Here is a tiny trained network, its code and every weight. The questions are about switching its units off for an input and a target symbol, where a switched-off unit gives its printed mean instead of its output.

import numpy as np


def w(rows, s, z=0):
    codes = np.array(rows[::2]) - 128.0
    scale = np.full(codes.shape[1], s)
    scale[-1] = z or s
    return codes * scale


def norm(h):
    return h / np.sqrt((h * h).mean(-1, keepdims=True) + 1e-5)


def f(y):
    return np.maximum(y, 0)


def softmax(a):
    e = np.exp(a - a.max(-1, keepdims=True))
    return e / e.sum(-1, keepdims=True)


def log_softmax(a):
    a = a - a.max(-1, keepdims=True)
    return a - np.log(np.exp(a).sum(-1, keepdims=True))


def net(x, mask):
    ids = ['Γβζλτω'.index(c) for c in x.split()]
    T = len(ids)
    res = E[ids] + P[:T]
    r = norm(res)
    for j in range(3):
        rows = slice(3 * j, 3 * j + 3)
        q, k, v = (r @ M[0][rows].T for M in (Q, K, V))
        z = softmax(np.where(np.tri(T) > 0, q @ k.T / 3**0.5, -1e9)) @ v
        o = O[0][rows]
        res = res + np.where(mask[j], z, o[:, -1]) @ o[:, :-1]
    y = f(norm(res) @ A[0][:, :-1].T + A[0][:, -1])
    res = res + np.where(mask[3:7], y, B[0][:, -1]) @ B[0][:, :-1]
    return log_softmax(norm(res)[-1] @ U[:, :-1].T + U[:, -1])


Q, K, V, O, A, B = {}, {}, {}, {}, {}, {}
E = w([
[135,81,210,130,143,144],'Γ',
[245,14,72,133,145,147],'β',
[173,40,221,105,198,139],'ζ',
[66,105,107,9,71,109],'λ',
[80,99,119,175,249,58],'τ',
[201,188,122,89,142,63],'ω',
],0.017)
P = w([
[135,33,162,2,168,127],'0',
[138,28,139,103,127,46],'1',
[142,67,152,122,114,61],'2',
[124,100,139,130,135,110],'3',
[113,125,125,134,143,149],'4',
[110,155,89,136,166,181],'5',
[100,187,74,136,177,201],'6',
[81,224,48,116,189,221],'7',
],0.013)
Q[0] = w([
[93,36,171,99,129,120],'head 1',
[90,150,186,202,130,197],'head 1',
[155,117,130,13,175,161],'head 1',
[149,212,117,91,57,113],'head 2',
[147,125,89,9,203,170],'head 2',
[153,94,147,97,126,194],'head 2',
[84,115,90,109,204,184],'head 3',
[76,57,170,206,199,93],'head 3',
[118,74,136,22,240,130],'head 3',
],0.013)
K[0] = w([
[144,136,182,190,84,143],'head 1',
[91,70,133,153,176,152],'head 1',
[154,211,73,169,75,202],'head 1',
[114,64,112,72,167,148],'head 2',
[88,175,94,176,136,136],'head 2',
[91,162,158,92,108,135],'head 2',
[127,175,86,154,125,160],'head 3',
[145,255,93,132,121,99],'head 3',
[67,228,72,184,140,111],'head 3',
],0.017)
V[0] = w([
[67,44,102,132,108,190],'head 1',
[149,116,223,67,121,143],'head 1',
[48,101,160,204,155,107],'head 1',
[110,41,103,147,6,127],'head 2',
[176,142,59,68,159,90],'head 2',
[64,106,227,157,112,103],'head 2',
[214,101,166,163,76,148],'head 3',
[182,174,218,89,146,158],'head 3',
[189,57,125,190,154,112],'head 3',
],0.013)
O[0] = w([
[134,28,32,114,120,185,77],'head 1',
[99,120,166,86,104,180,200],'head 1',
[184,185,25,49,116,130,91],'head 1',
[206,110,39,111,91,145,2],'head 2',
[116,187,218,188,46,75,235],'head 2',
[97,129,88,67,144,125,152],'head 2',
[219,178,155,172,254,121,17],'head 3',
[201,157,152,35,199,52,90],'head 3',
[45,111,193,188,162,109,248],'head 3',
],0.0094,0.0078)
A[0] = w([
[93,141,8,121,44,117,149],'neuron 1',
[140,226,140,84,115,149,252],'neuron 2',
[127,61,74,74,115,198,195],'neuron 3',
[96,132,182,79,150,121,246],'neuron 4',
],0.011,0.0035)
B[0] = w([
[249,126,117,113,166,225,184],'neuron 1',
[141,159,209,150,45,193,162],'neuron 2',
[154,128,154,136,147,228,191],'neuron 3',
[186,199,103,144,117,160,254],'neuron 4',
],0.011,0.0093)
U = w([
[124,50,202,84,146,127,239],'Γ',
[168,81,120,238,159,140,232],'β',
[81,115,109,142,254,129,113],'ζ',
[210,194,44,125,151,183,109],'λ',
[81,77,68,114,65,134,183],'τ',
[152,171,157,135,93,51,1],'ω',
],0.0099,0.00083)

Each question gives the input, a string of symbols that net reads in full, and the target symbol t.
The units are the heads (3 rows each of Q, K, V and O) and the neurons (one row each of A and B). Each row of codes is followed by its name. A weight is (code - 128) times the scale printed after its matrix; where a second scale follows, it is the last column's (O, A, B and U).
mask holds one flag per unit, heads first, then neurons. A switched-off unit (its flag False) gives its mean, the last column of its rows in O or B, instead of its output. The means were averaged over made-up inputs and are rounded, as every weight is.
A unit's drop is (log p(t) with every unit on - log p(t) with that unit switched off) / (log p(t) with every unit on - log p(t) with every unit switched off).
The circuit of an input: a set's keep is (log p(t) with only the set's units on - log p(t) with every unit switched off) / (log p(t) with every unit on - log p(t) with every unit switched off). Starting from all 7 units, units are removed one at a time, each time the one whose removal leaves the highest keep (on an exact tie, the one counted first), for as long as the keep stays at least 0.8.
circuit, biggest first: the units of the circuit, biggest drop first
k most important neurons: the k neurons with the biggest drops, biggest first
which heads matter: for each layer, one digit per head in row order, 1 if its drop is at least 0.15 and else 0, layers parted by /
drop of u: that unit's drop, to one decimal
input τ λ β λ β, target λ: which heads matter => 011
input Γ Γ τ τ τ τ τ, target λ: circuit, biggest first => (head 1)
input β τ ζ ω ω λ Γ, target ω: circuit, biggest first => (head 2; head 3)
input ζ ζ β ζ τ τ ω Γ, target ω: circuit, biggest first => (head 3; neuron 1; neuron 3)
input ω τ ω β λ λ ζ, target λ: 2 most important neurons => (neuron 1; neuron 3)
input ω τ Γ, target λ: which heads matter => 111
input τ ω τ Γ, target λ: circuit, biggest first => (head 1; neuron 4; head 3)
input τ β ω ζ ζ β ω λ, target ω: circuit, biggest first => (head 1; head 2)
input Γ τ ζ ω β, target ω: which heads matter => 000
input ζ ω β, target ω: circuit, biggest first => (head 2; head 1)
input ω Γ τ, target ζ: circuit, biggest first => (head 2; head 3; neuron 2)
input ζ τ τ τ τ, target τ: which heads matter => 001
input λ ζ τ τ τ τ ω τ, target λ: drop of head 3 => 1.0
input τ λ ζ β λ β λ, target λ: drop of head 2 => 0.2
input ω ζ τ ω ω τ ω ζ, target ω: drop of head 3 => 0.2
input ω λ ω λ, target ω: most important neuron => (neuron 3)
